Each row has a name. Each piece below is followed by the name of the row it came from, unless a question asks for something else. Each question is about the rows just above it. Places in a row count from 0.

[160  89 165  97 167 163  92 117 145  89 166 132 124 163 129  87 163 144
 166] = <12>
[164  94 167  99 164  91  89 143 156  90 165 136 134 164 155  94 163 142
 164] = <91>
[105 161  92 159  94 163 167 133 125 162  93 134 133 109 128 164  96 144
  90] = <157>
[ 94 165  92 160  91 161 165 121 104 164  92 122 126  94  91 164  92 105
  92] = <100>
[ 92 165 167  99 164  90 167 116 145  89 166 122 126  93 146 167  91 130
  94] = <115>
[ 95 146 167  91 130  94 167 155 148 163 108 144 130  97 144 166  96 146
  93] = <89>
Where do [ 93 146 167  91 130  94] appear? -> <115>
q: [142 164] -> <91>
The rest of the row after [117 145  89 166]: -> [132 124 163 129  87 163 144 166]
q: [ 92 165 167  99 164  90 167 116 145  89 166 122 126  93 146 167  91 130
  94] -> <115>
Go on from [167  99 164  91] to the end of its row. -> [ 89 143 156  90 165 136 134 164 155  94 163 142 164]

[152 109 153 129 155  98 129 127 104 149 116 116] = <167>
[ 92 103 122 107  97  96 113 148 152 118 130 135] = <156>
[139 141 135  97 101  94 164 122  95 105  99  99] = <38>
[102  99  96  98 102 137 164 128 163 108 153 158] = <133>
[131 124 153 129 154  98 155  94 123 157 156 159] = <131>
[147 160 131 126 143 155  98 133  96 152 122 101] = <170>
[158 160 129  96 152 107  97 148 113 118  94 110] = <101>
[165 164 132 134 131 117 146 118  93 102 153 155] = <56>
[164 122  96 105  99  99 113 116 129 125 109 110] = <155>
[ 96 152 107  97 148 113] begins in row and place -> <101>, 3
Go on from [153 129 154  98] to the end of its row. -> [155  94 123 157 156 159]
[ 99 113 116 129] is in which row? -> <155>
Where does [164 122  95 105  99  99] start? Give its row and place. -> <38>, 6
q: [122 107  97  96] -> <156>
Where do [102  99  96  98 102 137 164 128 163 108 153 158] appear? -> <133>

[120 129 108 140 120 110] -> <130>
[130 145 133 116 158 113] -> <44>
[150 105 100 130 120  99] -> <28>
[141 131 109 151 155 120] -> <95>
[136 122 157 153 118 132] -> <158>
[146 141 142 136 147 148] -> <128>
[100 142 154 160 102 126] -> <68>
[148 147 112 131 127 122] -> <77>
[134 155 158 153 118 132] -> <174>
[112 150 135 136 152 126] -> <149>
[156 114 108 119 105 111] -> <98>
Row and place where [155 158 153] starts: -> <174>, 1
After [158 153], its row goes on with -> [118 132]
Which value is in both <95> and <77>? -> [131]

[ 87 130 123 129 126 124 124 130 117 136 133 141 135 132 130 119 127 125
 128 117 134 135 130 114 144 135 123 127] : <102>
[127 134 140 123 129 131 131 121 123 133 149 119 137 117 124 120 128 100
 132 110 117 128 121 133 153 124 134 130] : <143>
[143 122 140 130 139 130 127 125 134 101 139 117 138 128 100 120 124 117
 132 132 129 123 130 159 149 140 131 133] : <81>
[129 140 137 128 131 128 129 132 122 134 134 125 152 130 120 108 125 131
 127 120 128 119 133 132 129 133 135 131] : <79>
[136 127 120 120 130 133 121 129 109 118 151 117 116 112 133 114 128 129
 102 125 121 126 125 139 132 125 122 122] : <99>
q: [ 87 130 123 129 126 124 124 130 117 136 133 141 135 132 130 119 127 125
 128 117 134 135 130 114 144 135 123 127] -> <102>
[125 134] begins in row and place -> <81>, 7
Where do [117 124 120 128 100 132] appear? -> <143>

[110  87 128 153 134 106 126 119 153 131 162 135 152 136 160 152 149 145
 116]  <132>
[ 98 158 129 122 111 110 109 110  87 142 150 136 152 144 150 158 136 132
 115]  <54>
[ 98 153 122 107 149 131 103 116 106 135 140 111 147 152 144 138 157 143
 132]  <83>
[ 95 142 131 120 143 127 109 116 114 120 138 136 152 136 142 135 154 140
 125]  <121>
[110  87 142 150 136] is in which row? -> <54>
The rest of the row after [135 152]: -> [136 160 152 149 145 116]
Which row holds [ 98 158 129 122 111 110 109 110  87 142 150 136 152 144 150 158 136 132
 115]? -> <54>
The row with [110  87 128 153 134 106 126 119 153 131 162 135] is -> <132>
After [135 152 136], its row goes on with -> [160 152 149 145 116]
[157 143] is in which row? -> <83>
q: [ 98 153 122 107 149 131 103 116 106 135 140 111 147 152 144 138 157 143
 132] -> <83>

[122 127 146 130 121 130 119 134 122 128 138 125 121 133 133 126 121 124
 144 128 125 136 127 128 127 133 127 129 138 126 126 121 123 126 124 126
 129 132 125 129 123 123 132 131 130 126 116 133 128 131 130 127 128 124
 124]  <125>
[141 132 126 128 118 132 132 124 124 130 125 124 132 122 126 137 124 121
 125 123 125 126 126 130 130 129 126 135 115 130 127 126 118 130 131 128
 120 129 123 135 134 133 129 123 124 134 127 120 132 122 133 132 129 134
 128]  <172>
[126 124 126 130 132 123 123 122 138 130 127 127 127 123 135 126 130 137
 143 131 129 129 132 130 133 130 128 131 132 109 124 122 130 128 132 122
 131 131 124 127 125 122 128 126 128 141 135 122 122 116 122 130 129 116
 128]  <58>
[123 123 123 128 128 123 127 122 130 123 126 127 122 131 125 127 124 127
 123 120 126 129 131 130 129 126 131 123 121 124 129 134 130 125 126 134
 133 128 131 130 122 130 130 125 126 126 127 128 130 129 130 132 134 131
 124]  <7>
[128 134 107 120 130 129 119 121 141 122 143 126 129 123 126 125 138 134
 122 128 124 126 127 125 160 126 132 122 142 108 137 147 133 126 130 144
 133 129 133 139 119 134 119 144 124 147 117 130 116 124 120 125 134 114
 128]  <117>
[131 125 130 129 130 132 128 126 126 130 123 125 124 131 126 125 125 132
 123 130 123 127 134 130 132 125 127 122 135 124 133 132 125 128 125 134
 122 132 125 129 130 132 122 126 131 128 125 128 130 132 124 131 128 122
 124]  <129>
[134 131 141 123 130 120 128 123 144 128 123 127 129 125 135 136 129 134
 134 127 125 129 136 125 125 131 130 119 136 122 132 126 129 125 131 123
 126 128 133 128 132 123 128 127 126 131 137 120 121 126 123 134 136 130
 123]  <140>
[123 128 146 131 121 129 120 134 123 128 137 124 121 134 133 127 121 123
 143 127 125 136 128 127 126 133 128 127 138 128 127 122 123 126 124 127
 129 131 125 127 123 123 132 131 129 125 116 133 128 132 130 127 129 127
 123]  <22>
q: [141 135] -> <58>
Where does [126 124 126 129 132] start? Give its row and place. -> <125>, 33
Which row holds [123 126 125]? -> <117>
The rest of the row after [124 122]: -> [130 128 132 122 131 131 124 127 125 122 128 126 128 141 135 122 122 116
 122 130 129 116 128]
q: [134 131 141 123 130 120 128 123 144 128 123 127 129 125 135 136 129 134
 134 127 125 129 136 125 125 131 130 119 136 122 132 126 129 125 131 123
 126 128 133 128 132 123 128 127 126 131 137 120 121 126 123 134 136 130
 123] -> <140>
After [143 131], its row goes on with -> [129 129 132 130 133 130 128 131 132 109 124 122 130 128 132 122 131 131
 124 127 125 122 128 126 128 141 135 122 122 116 122 130 129 116 128]

[149 117  96 109] -> <32>
[155 119 157 107] -> <49>
[155 120 157 106] -> <4>
[117 145  90 123] -> <135>
[117 149  96  96] -> <3>
[104 159 141 112] -> <145>
Go on from [155 119 157] to the end of its row. -> [107]
Where does [149 117  96] start? Give its row and place. -> <32>, 0
The row with [155 120 157 106] is -> <4>
Shared by <3> and <135>: -> [117]
Where do [155 119 157 107] appear? -> <49>
After [104 159], its row goes on with -> [141 112]

